Below are the code and all the weights of a small trained network. Each question names an input and a class and asks about switching units off, where a switched-off unit gives its printed mean instead of its output.

import numpy as np


def w(rows, s, z=0):
    codes = np.array(rows[::2]) - 128.0
    scale = np.full(codes.shape[1], s)
    scale[-1] = z or s
    return codes * scale


def f(y):
    return np.maximum(y, 0)


def log_softmax(a):
    a = a - a.max(-1, keepdims=True)
    return a - np.log(np.exp(a).sum(-1, keepdims=True))


def net(x, mask):
    res = np.array(x, float).reshape(1, 6) / 4 @ E
    y = f(res @ A[0][:, :-1].T + A[0][:, -1])
    res = res + np.where(mask, y, B[0][:, -1]) @ B[0][:, :-1]
    return log_softmax(res[-1] @ U[:, :-1].T + U[:, -1])


A, B = {}, {}
E = w([
[128,127,129],'x0',
[129,127,123],'x1',
[150,19,241],'x2',
[125,128,129],'x3',
[3,161,187],'x4',
[198,213,213],'x5',
],0.0062)
A[0] = w([
[186,143,69,133],'N0',
[80,146,149,45],'N1',
[162,184,254,83],'N2',
[180,113,118,83],'N3',
[52,147,174,44],'N4',
[206,62,89,57],'N5',
[72,166,152,77],'N6',
[164,175,167,24],'N7',
[127,185,73,22],'N8',
[63,171,137,87],'N9',
[155,89,192,83],'N10',
[142,68,185,1],'N11',
[157,25,198,59],'N12',
[82,88,113,102],'N13',
[83,92,59,76],'N14',
[89,127,162,72],'N15',
[80,41,55,22],'N16',
[204,145,122,116],'N17',
[203,132,90,67],'N18',
[177,116,74,81],'N19',
[64,93,93,90],'N20',
[181,116,101,40],'N21',
[109,29,163,53],'N22',
[124,190,68,20],'N23',
[69,167,152,70],'N24',
[108,159,143,179],'N25',
[122,177,62,34],'N26',
[121,94,183,71],'N27',
[70,132,141,61],'N28',
[163,123,83,91],'N29',
[130,55,167,33],'N30',
[150,125,104,102],'N31',
[133,76,170,42],'N32',
[100,101,139,116],'N33',
[106,86,86,36],'N34',
[160,181,165,37],'N35',
[148,158,154,58],'N36',
[107,169,171,125],'N37',
[139,192,181,173],'N38',
[168,202,160,59],'N39',
[104,98,103,71],'N40',
[85,143,152,53],'N41',
[102,226,58,23],'N42',
[147,181,173,80],'N43',
[52,159,137,67],'N44',
],0.013,0.0081)
B[0] = w([
[95,85,181,231],'N0',
[110,88,169,140],'N1',
[171,115,73,254],'N2',
[118,103,183,166],'N3',
[166,113,207,169],'N4',
[124,116,173,203],'N5',
[164,87,199,162],'N6',
[200,136,76,145],'N7',
[142,211,171,161],'N8',
[144,95,165,170],'N9',
[93,186,112,207],'N10',
[116,206,152,167],'N11',
[103,202,137,250],'N12',
[170,118,112,167],'N13',
[210,136,114,177],'N14',
[156,144,195,151],'N15',
[247,128,89,179],'N16',
[111,92,166,217],'N17',
[124,115,174,190],'N18',
[116,93,211,180],'N19',
[177,115,108,173],'N20',
[126,95,175,149],'N21',
[142,183,126,204],'N22',
[137,230,178,167],'N23',
[155,95,184,161],'N24',
[95,96,119,205],'N25',
[167,200,162,168],'N26',
[147,177,135,178],'N27',
[157,107,159,148],'N28',
[122,126,173,167],'N29',
[140,187,146,175],'N30',
[125,127,162,148],'N31',
[118,224,144,165],'N32',
[129,135,119,161],'N33',
[254,146,66,141],'N34',
[212,146,94,150],'N35',
[195,126,97,136],'N36',
[133,80,120,181],'N37',
[136,83,64,250],'N38',
[176,107,92,177],'N39',
[179,130,113,140],'N40',
[128,115,167,140],'N41',
[110,215,154,199],'N42',
[169,103,66,169],'N43',
[141,108,161,165],'N44',
],0.0077,0.0057)
U = w([
[133,132,149,246],'0',
[152,230,171,55],'1',
[135,119,137,221],'2',
[212,118,99,47],'3',
[138,83,231,51],'4',
[124,129,131,206],'5',
[9,91,73,63],'6',
],0.013)

Each question gives the input, the list of numbers given to net, and the class t.
The units are the neurons (one row each of A and B). Each row of codes is followed by its name. A weight is (code - 128) times the scale printed after its matrix; where a second scale follows, it is the last column's (A, B and U).
mask holds one flag per neuron, in row order. A switched-off neuron (its flag False) gives its mean, the last column of its row in B, instead of its output. The means were averaged over made-up inputs and are rounded, as every weight is.
A unit's drop is (log p(t) with every unit on - log p(t) with that unit switched off) / (log p(t) with every unit on - log p(t) with every unit switched off).
The circuit of an input: a set's keep is (log p(t) with only the set's units on - log p(t) with every unit switched off) / (log p(t) with every unit on - log p(t) with every unit switched off). Starting from the 12 units with the biggest drops (on a tie, the unit counted first), units are removed one at a time, each time the one whose removal leaves the highest keep (on an exact tie, the one counted first), for as long as the keep stays at least 0.8.
circuit, biggest first: the units of the circuit, biggest drop first
unit that matters most: the unit with the biggest drop
k most important neurons: the k neurons with the biggest drops, biggest first
drop when u is switched off: that unit's drop, to one decimal
input [-8,-7,-6,1,8,6], class 4: circuit, biggest first -> [N6 N24 N9]
input [4,6,-8,-8,2,-8], class 1: 2 most important neurons -> [N42 N23]
input [4,1,-7,-5,2,-6], class 1: unit that matters most -> N42
input [4,-5,-3,5,-4,-6], class 3: 2 most important neurons -> [N16 N14]
input [0,7,-8,-5,2,-4], class 1: circuit, biggest first -> [N42 N23]
input [7,-5,-7,0,7,-5], class 1: 3 most important neurons -> [N42 N23 N26]
input [6,3,-5,-4,-6,-1], class 4: 2 most important neurons -> [N0 N19]
input [2,-7,-8,8,5,-8], class 1: 2 most important neurons -> [N42 N23]
input [0,3,-6,0,-5,-8], class 3: 3 most important neurons -> [N16 N14 N34]
input [7,5,-2,0,-7,-4], class 4: 2 most important neurons -> [N19 N0]
input [-2,-1,4,1,-4,7], class 3: drop when N2 is switched off -> 0.4
input [-6,5,-5,-2,8,3], class 4: drop when N6 is switched off -> 0.2
input [0,-6,-7,-3,4,-7], class 1: drop when N23 is switched off -> 0.3
input [0,3,-8,-1,-6,-2], class 1: drop when N8 is switched off -> 0.1
input [-5,-6,-3,3,6,-8], class 3: unit that matters most -> N16
